Below are the code and all the weights of a small trained network. Each question names an input and a target symbol and asks about switching units off, where a switched-off unit gives its printed mean instead of its output.

import numpy as np


def w(rows, s, z=0):
    codes = np.array(rows[::2]) - 128.0
    scale = np.full(codes.shape[1], s)
    scale[-1] = z or s
    return codes * scale


def softmax(a):
    e = np.exp(a - a.max(-1, keepdims=True))
    return e / e.sum(-1, keepdims=True)


def log_softmax(a):
    a = a - a.max(-1, keepdims=True)
    return a - np.log(np.exp(a).sum(-1, keepdims=True))


def net(x, mask):
    ids = ['ΘΞΠΣΦαβδεζηλμτψω'.index(c) for c in x.split()]
    T = len(ids)
    res = E[ids] + P[:T]
    u = 0
    for l in range(3):
        r = res
        for j in range(2):
            rows = slice(2 * j, 2 * j + 2)
            q, k, v = (r @ M[l][rows].T for M in (Q, K, V))
            z = softmax(np.where(np.tri(T) > 0, q @ k.T / 2**0.5, -1e9)) @ v
            o = O[l][rows]
            res = res + np.where(mask[u + j], z, o[:, -1]) @ o[:, :-1]
        u += 2
    return log_softmax(res[-1] @ U[:, :-1].T + U[:, -1])


Q, K, V, O = {}, {}, {}, {}
E = w([
[105,118,161,174,64,114],'Θ',
[156,145,89,22,151,146],'Ξ',
[126,20,173,170,178,132],'Π',
[107,54,155,152,130,128],'Σ',
[104,89,143,147,83,125],'Φ',
[157,83,68,144,154,25],'α',
[99,48,146,133,123,119],'β',
[132,35,142,95,239,196],'δ',
[154,148,85,18,145,146],'ε',
[156,147,96,33,158,158],'ζ',
[155,88,65,146,147,17],'η',
[152,150,78,18,151,150],'λ',
[159,183,211,225,58,145],'μ',
[148,98,89,151,185,6],'τ',
[132,84,201,236,154,148],'ψ',
[89,83,177,213,71,64],'ω',
],0.017)
P = w([
[188,95,51,161,95,114],'0',
[177,109,139,117,120,92],'1',
[173,108,153,107,119,90],'2',
[164,116,157,108,125,93],'3',
[149,122,155,112,130,100],'4',
[130,132,152,114,136,105],'5',
[110,137,145,117,139,111],'6',
[88,148,139,121,141,119],'7',
[67,154,129,126,142,127],'8',
[46,157,113,135,141,135],'9',
[21,165,100,144,138,144],'10',
[3,165,73,157,134,155],'11',
],0.017)
Q[0] = w([
[70,32,246,254,85,94],'0.h0',
[145,51,92,161,178,144],'0.h0',
[131,134,136,166,162,132],'0.h1',
[69,168,135,131,163,158],'0.h1',
],0.0061)
K[0] = w([
[35,189,254,126,195,17],'0.h0',
[130,62,145,150,169,150],'0.h0',
[104,145,123,142,125,141],'0.h1',
[90,152,141,123,163,120],'0.h1',
],0.0076)
V[0] = w([
[116,108,108,79,78,137],'0.h0',
[96,141,148,94,208,154],'0.h0',
[199,89,7,187,75,174],'0.h1',
[94,119,129,164,135,139],'0.h1',
],0.011)
O[0] = w([
[112,183,121,108,155,101,3],'0.h0',
[184,120,59,113,62,135,37],'0.h0',
[147,151,254,80,172,95,241],'0.h1',
[154,143,109,113,128,144,103],'0.h1',
],0.012,0.0036)
Q[1] = w([
[92,88,137,116,165,149],'1.h0',
[152,72,127,107,71,103],'1.h0',
[56,30,128,163,223,48],'1.h1',
[118,105,153,252,138,58],'1.h1',
],0.015)
K[1] = w([
[56,110,73,108,156,166],'1.h0',
[185,126,122,121,167,112],'1.h0',
[20,143,32,173,171,254],'1.h1',
[1,195,17,197,1,159],'1.h1',
],0.0098)
V[1] = w([
[155,254,87,219,85,65],'1.h0',
[152,235,138,175,54,189],'1.h0',
[173,99,202,238,26,77],'1.h1',
[125,244,222,209,156,238],'1.h1',
],0.0043)
O[1] = w([
[182,159,14,133,83,146,16],'1.h0',
[161,77,65,55,84,141,2],'1.h0',
[43,77,127,2,104,53,182],'1.h1',
[163,64,101,77,69,97,163],'1.h1',
],0.0075,0.0076)
Q[2] = w([
[155,164,132,67,60,157],'2.h0',
[161,255,134,59,149,175],'2.h0',
[100,144,113,146,140,77],'2.h1',
[114,142,146,106,66,135],'2.h1',
],0.022)
K[2] = w([
[237,158,150,45,129,54],'2.h0',
[221,176,252,79,182,85],'2.h0',
[10,186,48,171,38,172],'2.h1',
[184,179,176,169,26,63],'2.h1',
],0.011)
V[2] = w([
[152,62,85,8,179,133],'2.h0',
[123,193,88,99,102,2],'2.h0',
[3,229,173,54,92,222],'2.h1',
[131,193,43,156,68,102],'2.h1',
],0.0086)
O[2] = w([
[68,136,121,222,114,71,116],'2.h0',
[106,125,54,193,209,210,104],'2.h0',
[254,92,162,130,105,69,127],'2.h1',
[113,123,221,118,169,88,4],'2.h1',
],0.0091,0.024)
U = w([
[88,122,252,157,121,133,196],'Θ',
[137,106,134,171,103,181,219],'Ξ',
[109,180,103,181,71,126,177],'Π',
[102,96,66,160,113,126,30],'Σ',
[143,144,117,156,133,135,120],'Φ',
[152,124,131,180,134,145,102],'α',
[124,144,117,129,132,113,109],'β',
[145,125,127,165,138,139,106],'δ',
[79,124,110,53,136,108,12],'ε',
[115,142,115,108,134,106,92],'ζ',
[121,173,132,139,133,136,141],'η',
[138,84,98,92,155,113,32],'λ',
[133,119,113,109,144,102,76],'μ',
[90,145,137,167,151,172,152],'τ',
[115,160,130,140,135,133,127],'ψ',
[128,81,85,60,168,160,44],'ω',
],0.018,0.011)

Each question gives the input, a string of symbols that net reads in full, and the target symbol t.
The units are the heads (2 rows each of Q, K, V and O). Each row of codes is followed by its name. A weight is (code - 128) times the scale printed after its matrix; where a second scale follows, it is the last column's (O and U).
mask holds one flag per head, layer by layer. A switched-off head (its flag False) gives its mean, the last column of its rows in O, instead of its output. The means were averaged over made-up inputs and are rounded, as every weight is.
A unit's drop is (log p(t) with every unit on - log p(t) with that unit switched off) / (log p(t) with every unit on - log p(t) with every unit switched off).
The circuit of an input: a set's keep is (log p(t) with only the set's units on - log p(t) with every unit switched off) / (log p(t) with every unit on - log p(t) with every unit switched off). Starting from all 6 units, units are removed one at a time, each time the one whose removal leaves the highest keep (on an exact tie, the one counted first), for as long as the keep stays at least 0.8.
units of the circuit, in order: the units of the circuit, biggest drop first
heads that matter: for each layer, one digit per head in row order, 1 if its drop is at least 0.15 and else 0, layers parted by /
input τ λ Θ μ τ Θ τ λ δ Π δ Φ, target Θ: units of the circuit, in order -> (2.h1)
input ψ λ λ, target Σ: units of the circuit, in order -> (1.h1 2.h0 0.h1)
input δ ω δ η, target Π: units of the circuit, in order -> (2.h1 2.h0)
input α δ τ β Φ ω ω Θ τ, target λ: units of the circuit, in order -> (2.h1 2.h0)
input τ τ δ Θ λ τ, target α: units of the circuit, in order -> (0.h1 1.h1 2.h1)
input τ τ τ τ μ η, target Σ: units of the circuit, in order -> (2.h0 1.h1 0.h1)
input ψ ζ δ δ ζ ε δ δ Ξ, target Σ: heads that matter -> 01 / 01 / 10
input δ ψ δ α τ τ λ, target Π: units of the circuit, in order -> (0.h1 2.h0)
input τ τ τ δ μ δ τ τ τ Φ λ, target ω: heads that matter -> 11 / 10 / 10
input δ τ α, target τ: heads that matter -> 01 / 00 / 11
input Θ μ Ξ δ τ τ Ξ δ δ τ ψ τ, target ε: heads that matter -> 00 / 00 / 11
input δ τ ζ, target Π: units of the circuit, in order -> (2.h1 0.h1 2.h0)
input μ δ τ τ δ Φ τ μ τ τ μ Σ, target Θ: heads that matter -> 00 / 00 / 11
input ε τ δ Φ δ Π ψ μ ψ, target Ξ: heads that matter -> 11 / 10 / 00
input μ μ τ τ ψ δ λ, target Θ: heads that matter -> 10 / 11 / 10
input τ τ ζ τ μ τ β ω μ ζ, target ω: units of the circuit, in order -> (0.h1 1.h0 2.h0 0.h0)
input μ τ δ Φ τ δ η τ τ α τ μ, target Ξ: units of the circuit, in order -> (2.h0)
input λ μ δ ψ δ τ, target Π: heads that matter -> 01 / 00 / 11
input δ λ ψ τ τ τ τ τ Π α, target Θ: heads that matter -> 00 / 01 / 11
input α τ Π Π δ ω τ, target ω: heads that matter -> 01 / 00 / 10
input τ δ τ τ τ τ τ Π τ η, target τ: units of the circuit, in order -> (2.h1 2.h0)
input τ τ δ τ ω τ δ τ ω τ ε, target ω: units of the circuit, in order -> (0.h1 1.h0 2.h0 0.h0)
input τ Π τ τ ψ ψ τ Ξ μ δ δ, target Ξ: heads that matter -> 11 / 01 / 00
input μ Θ ω τ τ τ Ξ, target Θ: units of the circuit, in order -> (0.h0)
input Θ δ τ τ, target τ: heads that matter -> 01 / 00 / 11
input μ δ τ Π μ δ μ δ ω μ δ, target Σ: units of the circuit, in order -> (0.h0 0.h1)
input τ ω τ, target ω: heads that matter -> 00 / 00 / 11
